Below are the code and all the weights of a small trained network. Each question names an input and a class and asks about switching units off, where a switched-off unit gives its printed mean instead of its output.

import numpy as np


def w(rows, s, z=0):
    codes = np.array(rows[::2]) - 128.0
    scale = np.full(codes.shape[1], s)
    scale[-1] = z or s
    return codes * scale


def norm(h):
    return h / np.sqrt((h * h).mean(-1, keepdims=True) + 1e-5)


def f(y):
    return y / 2 * (1 + np.tanh(0.7978845608 * (y + 0.044715 * y**3)))


def log_softmax(a):
    a = a - a.max(-1, keepdims=True)
    return a - np.log(np.exp(a).sum(-1, keepdims=True))


def net(x, mask):
    res = np.array(x, float).reshape(1, 7) / 4 @ E
    u = 0
    for l in range(4):
        y = f(norm(res) @ A[l][:, :-1].T + A[l][:, -1])
        res = res + np.where(mask[u : u + 4], y, B[l][:, -1]) @ B[l][:, :-1]
        u += 4
    return log_softmax(norm(res)[-1] @ U[:, :-1].T + U[:, -1])


A, B = {}, {}
E = w([
[109,211,137,81,67,82,72,155,54,170,98,165],'x0',
[187,115,122,109,171,46,151,142,166,173,24,145],'x1',
[177,128,104,68,142,75,139,143,147,95,166,64],'x2',
[159,162,77,150,189,100,96,123,86,186,96,106],'x3',
[77,115,136,81,127,85,126,120,122,254,125,138],'x4',
[124,114,93,151,73,61,120,105,132,137,172,158],'x5',
[149,68,163,106,96,150,69,156,119,156,127,164],'x6',
],0.0089)
A[0] = w([
[91,236,145,95,101,254,127,123,137,144,146,42,2],'L0N0',
[165,98,72,147,84,160,165,162,113,43,99,98,160],'L0N1',
[155,78,80,46,166,53,165,114,183,139,88,121,156],'L0N2',
[90,166,146,72,172,144,131,179,91,126,116,104,162],'L0N3',
],0.0065,0.0026)
B[0] = w([
[130,165,158,177,97,78,98,62,151,156,112,84,223],'L0N0',
[172,128,114,138,196,50,124,109,139,53,99,90,225],'L0N1',
[96,129,183,173,197,14,149,9,205,44,117,96,252],'L0N2',
[137,228,147,129,138,188,109,106,165,74,156,28,190],'L0N3',
],0.011,0.0038)
A[1] = w([
[44,112,125,152,121,231,99,101,210,172,159,80,106],'L1N0',
[254,211,135,104,233,146,76,204,103,84,145,159,150],'L1N1',
[110,76,133,141,55,74,111,132,85,123,171,132,240],'L1N2',
[74,64,140,78,120,121,107,122,115,73,145,106,8],'L1N3',
],0.0062,0.0012)
B[1] = w([
[138,133,18,57,124,125,121,63,140,88,112,231,242],'L1N0',
[190,139,109,156,70,255,21,153,122,125,212,53,253],'L1N1',
[135,46,175,92,92,179,78,158,66,158,144,203,220],'L1N2',
[174,168,94,107,85,114,73,132,79,144,114,112,157],'L1N3',
],0.0099,0.0028)
A[2] = w([
[81,93,104,119,148,162,103,71,134,116,176,142,87],'L2N0',
[107,2,128,195,133,176,145,118,143,134,123,124,249],'L2N1',
[69,141,105,100,139,172,100,157,136,95,104,131,197],'L2N2',
[160,108,135,152,100,136,72,116,131,91,150,73,211],'L2N3',
],0.009,0.0017)
B[2] = w([
[155,89,137,132,126,147,255,180,34,112,130,145,185],'L2N0',
[177,146,90,156,159,139,43,63,172,103,117,110,207],'L2N1',
[232,108,78,75,231,150,157,134,162,157,110,69,154],'L2N2',
[121,95,111,118,220,95,107,123,144,184,22,60,254],'L2N3',
],0.0096,0.0064)
A[3] = w([
[154,67,103,49,186,190,120,25,166,168,141,140,77],'L3N0',
[254,55,57,124,92,174,202,141,134,155,184,76,98],'L3N1',
[114,61,98,160,71,68,133,147,91,128,195,144,26],'L3N2',
[115,115,118,194,116,208,148,129,188,14,109,196,252],'L3N3',
],0.0062,0.0018)
B[3] = w([
[145,229,116,112,92,77,210,117,74,94,159,136,254],'L3N0',
[171,168,195,118,160,153,123,165,36,234,53,82,196],'L3N1',
[147,103,156,164,146,125,69,245,167,217,104,181,149],'L3N2',
[62,186,72,254,31,84,207,126,161,170,135,64,241],'L3N3',
],0.0093,0.0038)
U = w([
[112,84,152,161,172,159,184,159,141,124,191,104,13],'0',
[106,51,168,151,62,104,87,178,113,212,128,254,146],'1',
[147,142,85,178,87,200,253,90,74,172,131,183,130],'2',
[81,131,161,31,87,129,96,108,58,146,214,172,118],'3',
[149,137,115,98,169,152,210,160,128,126,171,145,4],'4',
[192,127,138,113,165,221,76,199,97,141,94,66,154],'5',
[117,181,119,197,185,77,164,23,219,111,86,66,202],'6',
],0.01,0.0043)

Each question gives the input, the list of numbers given to net, and the class t.
The units are the neurons (one row each of A and B). Each row of codes is followed by its name. A weight is (code - 128) times the scale printed after its matrix; where a second scale follows, it is the last column's (A, B and U).
mask holds one flag per neuron, layer by layer. A switched-off neuron (its flag False) gives its mean, the last column of its row in B, instead of its output. The means were averaged over made-up inputs and are rounded, as every weight is.
A unit's drop is (log p(t) with every unit on - log p(t) with that unit switched off) / (log p(t) with every unit on - log p(t) with every unit switched off).
The circuit of an input: a set's keep is (log p(t) with only the set's units on - log p(t) with every unit switched off) / (log p(t) with every unit on - log p(t) with every unit switched off). Starting from the 12 units with the biggest drops (on a tie, the unit counted first), units are removed one at a time, each time the one whose removal leaves the highest keep (on an exact tie, the one counted first), for as long as the keep stays at least 0.8.
circuit, biggest first: the units of the circuit, biggest drop first
unit that matters most: the unit with the biggest drop
top k neurons: the k neurons with the biggest drops, biggest first
drop of u: that unit's drop, to one decimal
input [8,1,1,6,1,-3,-5], class 5: circuit, biggest first -> L1N1, L0N2
input [3,-4,-8,2,-1,-5,7], class 2: unit that matters most -> L1N0
input [5,0,6,-6,4,5,1], class 1: circuit, biggest first -> L3N2, L1N2
input [-5,1,-8,-4,-1,-6,6], class 2: circuit, biggest first -> L1N0, L0N2, L3N0
input [6,2,-5,-5,-4,2,-3], class 1: circuit, biggest first -> L0N3, L0N2
input [-5,-2,-1,0,1,8,-4], class 2: circuit, biggest first -> L2N0, L0N2
input [1,1,0,5,-1,0,-1], class 5: circuit, biggest first -> L1N1, L0N0
input [-7,-8,8,1,-3,2,8], class 5: top 2 neurons -> L0N2, L3N1
input [8,-1,1,3,-8,-6,-8], class 5: top 2 neurons -> L1N1, L0N2
input [1,2,0,3,-1,-8,-2], class 5: top 2 neurons -> L1N1, L3N3
input [2,1,-3,7,5,-5,-4], class 5: top 3 neurons -> L3N3, L0N2, L0N3
input [0,-5,-1,-3,7,6,1], class 1: top 2 neurons -> L3N2, L0N3
input [2,2,-7,0,-3,7,-4], class 2: top 2 neurons -> L3N3, L2N3
input [7,-2,4,-4,8,7,3], class 1: unit that matters most -> L3N2
input [1,2,-3,6,-2,-7,-2], class 5: top 2 neurons -> L1N1, L0N2
input [3,6,1,-3,8,-7,7], class 6: top 3 neurons -> L0N2, L1N2, L0N3
input [-2,-4,0,2,2,-6,8], class 2: top 4 neurons -> L1N0, L0N1, L3N0, L0N0
input [-2,-3,-8,-8,5,0,-8], class 2: drop of L3N0 -> 0.0
input [-1,5,-7,2,2,3,5], class 1: drop of L2N3 -> 0.6
input [6,1,1,-8,6,4,0], class 1: top neuron -> L3N2
input [-6,-4,-1,-2,3,7,1], class 2: drop of L2N1 -> 0.1
input [6,-3,3,7,5,6,6], class 1: drop of L3N2 -> 0.2
